B, the same points and some others measured another way; then each row and its match in B
B:
1: 719,-259,-388,-64,-23,575,-171,293,52,-180,-306,42,522,411,-114,241,-141,-242,10,-234,70,136
2: -397,69,94,-30,332,-218,198,-173,-93,201,-84,-61,-165,125,59,-168,79,-116,-93,-79,-261,-164
3: -388,216,93,-186,265,-558,401,-41,-268,122,169,337,-211,111,27,-438,-53,-183,31,132,23,87
4: 338,-135,10,22,-404,242,-150,20,19,-135,-53,-168,136,98,32,127,-106,83,114,87,-47,-206
5: 195,-4,102,5,-306,141,-99,-8,-34,-191,-45,-76,-55,15,33,112,-7,86,222,215,-95,-157
6: 16,-95,54,-54,-67,-381,303,30,-113,191,-35,-33,164,5,-32,-345,-32,-85,-142,31,-28,-136
7: -240,66,112,-10,-234,-246,36,-350,-20,180,419,-138,-200,144,117,-278,-309,96,-127,-100,102,-410
8: 123,97,172,42,-258,-111,-15,-195,25,-24,178,-146,-184,-126,-10,-119,-85,106,77,65,62,-335
9: 218,91,-111,11,-158,93,-202,-202,157,-105,257,-198,-219,96,1,-148,-45,23,-70,-197,66,-316
10: 307,14,-54,-58,-41,306,-142,296,-46,-483,-415,27,-100,1,-11,214,448,-68,371,358,-378,152
11: -36,361,112,-96,16,-196,23,-143,-78,-228,297,206,-513,-63,-10,-197,28,-8,266,171,98,-60
12: 108,4,-52,-166,-97,-94,133,239,-201,-191,-83,257,74,171,20,-117,47,-132,199,281,-54,193
13: -233,-6,-29,28,317,298,-100,-233,16,110,-98,-138,-82,370,87,189,-116,-94,-54,-284,-223,-202
14: 1,68,-93,48,196,0,-85,-191,172,17,-16,-330,-261,17,-21,-202,258,-82,-209,-273,-234,-335
15: -503,157,64,-80,130,-162,29,-113,-111,-98,6,-39,-439,165,176,-171,281,-33,69,180,-409,-99
16: -57,-16,130,14,-217,87,-97,41,-40,-232,-233,-206,-187,-26,113,85,325,82,203,340,-445,-154
17: 369,142,-59,-65,-141,-96,-5,-30,13,-142,246,104,-111,-12,-105,-220,-120,-56,83,-22,264,-94
18: 602,-114,-106,-61,-179,206,-15,371,-53,-342,-361,70,234,-24,-118,101,217,-122,244,244,-105,149
19: 11,146,294,6,-487,-476,144,-270,-56,88,467,-77,-233,-209,19,-379,-251,191,44,183,238,-412
20: 303,-62,-182,47,-180,221,-251,-120,199,-97,60,-354,-65,120,2,-78,62,-2,-162,-240,-87,-349
21: 1,28,-101,-100,209,61,72,-17,-96,23,8,170,36,314,-3,-38,-168,-180,14,-139,35,43
22: 546,-253,-327,-54,44,583,-177,300,24,-218,-421,-4,427,380,-61,293,16,-218,53,-142,-145,143
23: -207,-191,-187,-184,-120,-119,132,196,-185,-1,-107,53,202,460,168,-237,56,-162,-108,135,-285,92
24: 225,48,-59,1,-13,47,-73,6,83,-173,-93,-162,-159,-53,-54,-110,263,-53,30,11,-172,-152
25: -194,-51,233,40,-250,-210,106,-177,-64,142,35,-220,-66,-7,99,-128,-72,110,-19,127,-157,-351
26: 617,-286,-181,-30,-423,494,-201,257,-3,-251,-228,-51,443,278,-6,275,-149,-30,146,66,1,9
27: 151,36,181,41,-270,-347,134,-65,15,3,27,-215,-128,-307,-54,-303,166,77,5,178,-78,-318
28: 324,-115,148,3,-564,-41,31,2,-78,-31,104,-44,191,-16,6,-13,-291,125,148,210,161,-215
29: 196,-180,-241,-40,-41,-104,59,120,73,35,-166,-248,184,121,-30,-336,260,-169,-296,-145,-236,-142
30: -285,81,-195,-38,477,82,-67,-127,80,-7,-147,-181,-303,265,69,-135,347,-205,-183,-262,-431,-123
31: -427,98,385,-2,-81,-280,189,-116,-209,20,-94,-45,-281,-117,131,-38,125,108,236,412,-338,-187
32: 346,-134,-42,-35,-260,-140,121,144,-30,-32,-100,-81,213,-32,-68,-219,57,-65,-40,92,-21,-104
33: -259,131,23,-26,87,-291,71,-249,27,117,202,-166,-320,56,59,-362,73,-33,-172,-126,-123,-312
34: 125,-198,-80,-120,-164,43,85,386,-172,-226,-438,36,241,161,62,3,319,-120,148,373,-395,178
35: -214,180,224,20,-43,-102,29,-395,-54,146,357,-3,-277,105,68,-51,-397,85,71,-88,166,-340
36: 506,-90,127,23,-352,85,-4,277,-32,-323,-394,-124,85,-296,-93,103,355,55,312,441,-242,-54
37: -175,337,230,78,-54,126,-270,-450,97,-179,311,-186,-688,-51,99,91,-18,183,229,9,-68,-423
38: 446,25,42,-44,-466,97,-102,130,-48,-339,45,44,-29,-50,-18,26,-12,76,309,317,62,-50
39: -184,193,190,-23,63,-144,73,-113,-104,-100,13,40,-360,-49,45,-62,117,8,210,202,-161,-121
40: -265,-59,147,-122,-298,-374,271,-18,-270,149,179,141,104,216,141,-258,-293,8,25,237,30,-78
41: -137,-97,239,29,-342,-23,22,-95,-104,20,-73,-183,-5,42,137,69,-67,147,124,256,-217,-278
42: -20,53,102,-51,-192,-256,119,3,-86,-71,47,-31,-136,-49,40,-237,109,10,70,224,-108,-134
43: 367,-317,-94,-210,-606,36,126,596,-321,-332,-330,264,533,255,83,21,46,-74,303,635,-162,340
44: -32,-88,63,59,-145,374,-256,30,39,-283,-404,-357,-166,56,140,298,421,82,198,253,-611,-202
45: -188,-23,311,43,-339,-146,78,-209,-115,107,89,-157,-74,-6,121,-7,-195,169,103,203,-88,-350
46: 351,-375,-291,-6,-216,399,-155,84,77,61,-176,-252,493,458,43,88,-201,-111,-235,-287,-86,-168
47: 112,-170,-2,56,-172,381,-193,-4,26,-108,-263,-259,96,193,88,275,35,41,88,35,-308,-201
48: -271,31,-90,-275,179,-465,422,227,-341,48,10,445,92,325,54,-423,-11,-286,12,199,-39,308
49: -125,16,66,44,189,17,24,-148,30,72,-154,-217,-145,34,16,-17,139,-49,-44,-95,-273,-255
50: 505,-128,-49,5,-151,11,66,130,36,-37,-172,-106,247,-77,-140,-86,37,-83,-18,-17,26,-119
51: -13,-79,-121,-134,66,-31,114,193,-142,-86,-218,92,110,253,48,-101,141,-178,31,126,-241,119
52: 542,-82,8,-6,-384,172,-70,82,-13,-156,3,-3,208,16,-71,86,-211,25,172,86,177,-110
53: 429,49,-143,-37,-168,578,-356,36,30,-411,13,83,-68,282,17,343,-134,-14,319,17,62,11
54: -12,168,-45,-76,59,-317,123,-214,6,122,376,43,-197,96,-41,-421,-185,-106,-160,-219,220,-209
55: -108,59,-53,-9,299,124,-57,-11,31,-120,-276,-162,-231,94,22,18,379,-121,21,-20,-428,-83
56: 64,-7,-122,-39,226,-180,148,-41,37,127,-51,-103,21,83,-78,-305,111,-193,-232,-230,-91,-142
57: 297,128,-149,-96,-1,-96,3,92,18,-225,65,63,-165,-6,-87,-272,203,-139,41,22,13,1
58: -150,-169,-64,-121,-176,-27,85,76,-165,39,-53,29,186,383,152,-79,-117,-75,-23,110,-166,-12
59: 396,127,113,-44,-494,-534,156,53,4,-167,237,-75,-191,-415,-114,-546,205,72,51,314,126,-220
60: -291,103,73,-58,80,-136,67,-156,-100,31,91,8,-228,173,95,-127,-24,-37,34,36,-143,-141
61: 694,-215,-447,-6,-217,368,-270,14,247,-54,113,-244,321,341,-94,-106,-211,-138,-305,-502,212,-222
62: -195,258,63,-129,8,-228,81,-194,-144,-29,406,246,-323,196,58,-246,-255,-50,118,24,192,-62
63: -99,148,90,-24,198,43,17,-139,-65,-36,-5,60,-226,104,9,40,-33,-61,142,-20,-82,-99
64: 187,21,216,29,-220,8,26,29,-63,-157,-161,-78,-64,-174,-17,85,113,78,268,300,-145,-151
65: 121,257,60,-48,37,-94,-9,-25,-15,-274,58,66,-400,-141,-53,-134,235,-35,228,176,-61,-49
66: 293,11,338,203,-578,22,-164,-326,158,-26,155,-460,-191,-352,-15,49,-104,322,116,97,27,-648
67: -1,-105,117,-51,-163,69,104,67,-198,0,-141,100,197,199,71,140,-201,-15,190,207,-74,-7
68: 113,-45,-97,-91,-26,-34,91,-34,-91,97,139,128,168,300,-5,-139,-332,-121,-59,-150,182,-48
69: 178,-28,-72,-26,111,145,-16,139,-10,-180,-329,-64,-1,48,-34,46,297,-128,94,78,-290,-1
70: 172,-70,-221,-127,241,112,91,207,-96,-62,-237,170,207,312,-47,-27,37,-274,4,-78,-86,190
71: 39,-3,173,-60,-212,-209,199,12,-174,29,34,117,72,9,2,-110,-175,0,145,226,56,-65
72: 577,-93,-142,-74,-448,125,-91,127,11,-196,120,33,226,132,-57,-74,-208,-18,78,39,232,-54

-127,-62,159,-259,56,-315,-2,80,-450,-12,13,-79,-166,165,216,-95,-95,94,-84,6,92,-322,219,68,-41,-146,-187,-88,7,116	3
-49,33,85,11,-183,88,22,195,-116,56,11,-117,81,-128,-48,-43,-285,-77,-224,-105,15,-131,46,-224,232,86,-169,-78,165,80	6
39,233,220,522,145,212,-222,193,124,65,70,121,154,-190,-247,-20,-131,-25,-157,240,63,366,-110,251,117,305,105,30,-177,139	7
233,197,23,264,156,74,-150,70,155,47,32,113,-108,-150,-148,136,-65,-62,-22,238,103,132,-157,-26,52,130,93,42,-146,64	9
212,139,266,171,345,-135,-115,393,37,-97,-1,-84,-312,200,177,390,-2,-121,46,240,151,126,-70,69,-257,-106,-105,-46,15,-77	39
-347,-183,-78,-274,-391,-85,251,-150,-459,24,-120,-152,108,-13,166,-159,27,-25,49,-197,-4,-261,93,-15,148,-163,-155,-27,188,45	34
-75,-149,-433,-261,-400,-114,277,-303,-343,64,-78,28,-114,-188,28,-57,20,-5,125,-129,129,-295,-171,-198,208,-176,-91,69,76,68	59
-122,-90,-365,-236,-255,-151,129,-358,-335,80,-111,7,-82,-52,49,-24,229,27,153,24,158,-286,-67,4,52,-356,49,139,-72,59	64
-13,18,235,-30,35,-107,9,298,-195,-39,15,-122,-113,70,139,65,-210,-54,-115,-19,49,-92,77,-61,13,20,-227,-120,146,36	51
-110,-180,-249,-508,-279,-253,279,-390,-423,23,-94,-1,-180,-61,183,-149,51,32,207,-146,16,-456,36,-210,126,-126,-107,-19,79,50	18
302,371,584,503,504,183,-389,600,420,-46,58,-72,-50,71,-63,360,-192,-207,-189,340,4,347,26,19,-142,243,21,-87,-53,-43	13
-171,14,190,40,0,-41,14,-76,-234,12,-1,58,84,-77,20,-200,-26,33,37,49,-36,49,70,224,83,210,-11,-50,-66,121	67
146,147,170,204,-117,249,-44,507,179,17,15,-206,48,-130,-86,240,-419,-242,-327,-88,24,1,-51,-446,212,119,-232,-105,296,-26	29
-157,-170,-216,-450,-182,-284,242,-378,-390,-7,-184,-87,-185,114,297,54,339,-32,345,-15,56,-363,37,-26,-107,-397,-21,57,42,-55	10
229,176,312,120,388,-119,-181,293,75,-61,22,-24,-271,148,125,271,-33,-80,11,261,78,61,20,36,-197,18,-39,-61,-61,-26	63
-288,-47,10,103,-165,-88,19,-39,-480,82,68,97,142,-130,-83,-353,-148,185,-173,3,122,-21,35,341,212,87,-80,14,-105,275	40
-6,119,130,333,23,158,-10,-35,41,18,7,148,109,-227,-138,-66,-30,-54,84,136,-19,339,-157,205,122,361,82,-3,-104,84	19
108,196,-215,412,-107,331,-73,-179,278,114,-89,136,148,-321,-295,148,178,-161,125,227,72,321,-338,42,147,74,279,194,-169,17	66
73,138,-203,164,-147,197,-91,-113,95,135,-39,46,97,-250,-233,34,1,-82,-64,118,87,-27,-125,-149,211,-25,143,124,-103,72	20
59,59,-85,84,-171,123,62,103,35,31,-69,-98,-13,-113,-32,199,-58,-177,-19,-3,77,-7,-143,-224,113,-71,-62,27,133,-40	27
-119,0,90,169,-102,-82,-31,422,-378,34,114,-83,-3,-4,-26,-65,-370,80,-381,-39,226,-53,4,101,150,-61,-293,-57,94,200	23
3,151,457,419,171,85,-113,518,-26,-45,115,-11,49,-44,-45,16,-351,-48,-239,82,45,333,-20,191,65,365,-189,-146,65,103	58
-64,81,98,93,74,-49,-115,65,-146,39,-19,-26,2,39,17,33,44,-1,-46,159,102,-15,48,169,-34,-112,19,33,-103,77	60
99,41,-127,-101,-69,-31,16,-9,-34,31,-79,-81,-141,-18,45,195,39,-118,42,61,101,-189,-59,-223,18,-213,-22,48,44,-33	24
133,122,-64,181,50,24,-71,13,19,46,4,86,-99,-117,-96,112,-1,-45,23,185,132,85,-166,25,48,9,53,63,-107,56	8
63,126,-102,242,-34,70,-118,117,-22,82,-2,0,-8,-87,-133,141,-17,-42,-121,165,199,39,-137,33,59,-160,34,107,-88,77	47
-18,11,-21,28,-74,-29,85,-167,-182,41,47,183,-20,-251,-95,-229,-149,54,31,20,3,15,-90,36,224,333,-16,-39,-84,159	26
-3,-38,-155,-255,-132,-138,57,-46,-212,35,-92,-137,-152,58,127,131,46,-64,9,-7,126,-364,44,-231,11,-353,-80,39,76,-4	69
117,-7,288,-28,229,-303,61,368,-284,-115,99,1,-372,126,230,85,-286,26,-36,40,119,-18,-11,50,-93,147,-310,-187,102,56	12
52,100,293,-47,224,-142,-109,91,-123,-12,54,37,-130,19,63,-78,-155,22,-50,121,-15,-106,157,24,6,192,-63,-113,-80,98	21
